Here is a tiny trained network, its code and every weight. The questions are about switching its units off for an input and a class, where a switched-off unit gives its printed mean instead of its output.

import numpy as np


def w(rows, s, z=0):
    codes = np.array(rows[::2]) - 128.0
    scale = np.full(codes.shape[1], s)
    scale[-1] = z or s
    return codes * scale


def f(y):
    return y / 2 * (1 + np.tanh(0.7978845608 * (y + 0.044715 * y**3)))


def log_softmax(a):
    a = a - a.max(-1, keepdims=True)
    return a - np.log(np.exp(a).sum(-1, keepdims=True))


def net(x, mask):
    res = np.array(x, float).reshape(1, 3) / 4 @ E
    y = f(res @ A[0][:, :-1].T + A[0][:, -1])
    res = res + np.where(mask, y, B[0][:, -1]) @ B[0][:, :-1]
    return log_softmax(res[-1] @ U[:, :-1].T + U[:, -1])


A, B = {}, {}
E = w([
[113,190,183,111,99,109,53,66,151],'x0',
[197,85,60,125,139,89,100,108,168],'x1',
[120,61,201,250,101,166,106,159,172],'x2',
],0.012)
A[0] = w([
[214,109,100,172,78,96,114,108,211,101],'neuron 1',
[138,192,133,112,95,171,112,95,170,2],'neuron 2',
[159,88,99,117,115,176,145,233,123,86],'neuron 3',
[137,118,103,118,105,112,246,110,108,9],'neuron 4',
[69,209,184,165,97,173,146,165,111,81],'neuron 5',
[93,177,173,143,166,185,212,171,123,121],'neuron 6',
[89,163,177,87,149,143,16,112,117,140],'neuron 7',
[120,152,133,125,123,133,80,63,188,59],'neuron 8',
[153,46,223,154,32,91,120,193,137,49],'neuron 9',
[108,113,93,122,146,131,181,200,68,64],'neuron 10',
[102,136,125,92,81,70,146,135,96,73],'neuron 11',
[149,193,59,13,116,125,142,122,71,77],'neuron 12',
],0.011,0.007)
B[0] = w([
[154,43,56,88,173,125,172,216,161,177],'neuron 1',
[231,159,30,174,23,87,45,148,19,134],'neuron 2',
[73,156,107,122,58,66,88,49,69,176],'neuron 3',
[162,132,98,132,65,110,70,126,71,156],'neuron 4',
[188,67,71,89,162,125,161,237,153,182],'neuron 5',
[158,34,98,120,141,93,156,219,150,187],'neuron 6',
[94,140,100,174,138,40,112,155,70,178],'neuron 7',
[111,138,87,156,96,74,87,115,59,150],'neuron 8',
[89,193,151,188,94,199,84,118,75,189],'neuron 9',
[81,183,116,115,115,74,63,100,24,182],'neuron 10',
[98,146,109,164,86,174,98,138,150,149],'neuron 11',
[144,100,152,176,158,244,154,171,146,252],'neuron 12',
],0.011,0.016)
U = w([
[202,71,78,78,183,103,179,204,151,75],'0',
[130,201,121,124,79,47,87,88,48,80],'1',
[111,153,168,195,118,239,125,146,157,122],'2',
[87,98,165,139,229,120,181,152,168,208],'3',
[33,209,218,23,88,45,253,29,198,1],'4',
],0.012,0.0094)

Each question gives the input, the list of numbers given to net, and the class t.
The units are the neurons (one row each of A and B). Each row of codes is followed by its name. A weight is (code - 128) times the scale printed after its matrix; where a second scale follows, it is the last column's (A, B and U).
mask holds one flag per neuron, in row order. A switched-off neuron (its flag False) gives its mean, the last column of its row in B, instead of its output. The means were averaged over made-up inputs and are rounded, as every weight is.
A unit's drop is (log p(t) with every unit on - log p(t) with that unit switched off) / (log p(t) with every unit on - log p(t) with every unit switched off).
The circuit of an input: a set's keep is (log p(t) with only the set's units on - log p(t) with every unit switched off) / (log p(t) with every unit on - log p(t) with every unit switched off). Starting from all 12 units, units are removed one at a time, each time the one whose removal leaves the highest keep (on an exact tie, the one counted first), for as long as the keep stays at least 0.8.
circuit, biggest first: the units of the circuit, biggest drop first
unit that matters most: the unit with the biggest drop
k most important neurons: the k neurons with the biggest drops, biggest first
drop of u: that unit's drop, to one decimal
input [6,3,5], class 1: circuit, biggest first	(neuron 12)
input [8,3,8], class 1: 4 most important neurons	(neuron 12; neuron 8; neuron 7; neuron 9)
input [4,2,0], class 1: 3 most important neurons	(neuron 12; neuron 5; neuron 6)
input [2,3,2], class 3: 3 most important neurons	(neuron 5; neuron 6; neuron 2)
input [6,-7,6], class 0: 2 most important neurons	(neuron 5; neuron 6)
input [7,5,7], class 1: 2 most important neurons	(neuron 12; neuron 8)
input [-8,-6,-7], class 1: 3 most important neurons	(neuron 10; neuron 4; neuron 3)
input [-1,-2,-3], class 3: 2 most important neurons	(neuron 9; neuron 2)
input [-7,2,-8], class 2: 2 most important neurons	(neuron 12; neuron 7)
input [-3,2,-2], class 3: 3 most important neurons	(neuron 9; neuron 5; neuron 6)
input [7,4,-8], class 2: 3 most important neurons	(neuron 12; neuron 10; neuron 3)
input [-1,1,0], class 3: circuit, biggest first	(neuron 5; neuron 9; neuron 4; neuron 2)
input [5,4,5], class 1: drop of neuron 5	0.8
input [-1,3,0], class 3: drop of neuron 10	-0.2
input [4,-8,2], class 0: drop of neuron 5	0.2
input [2,5,5], class 0: unit that matters most	neuron 1
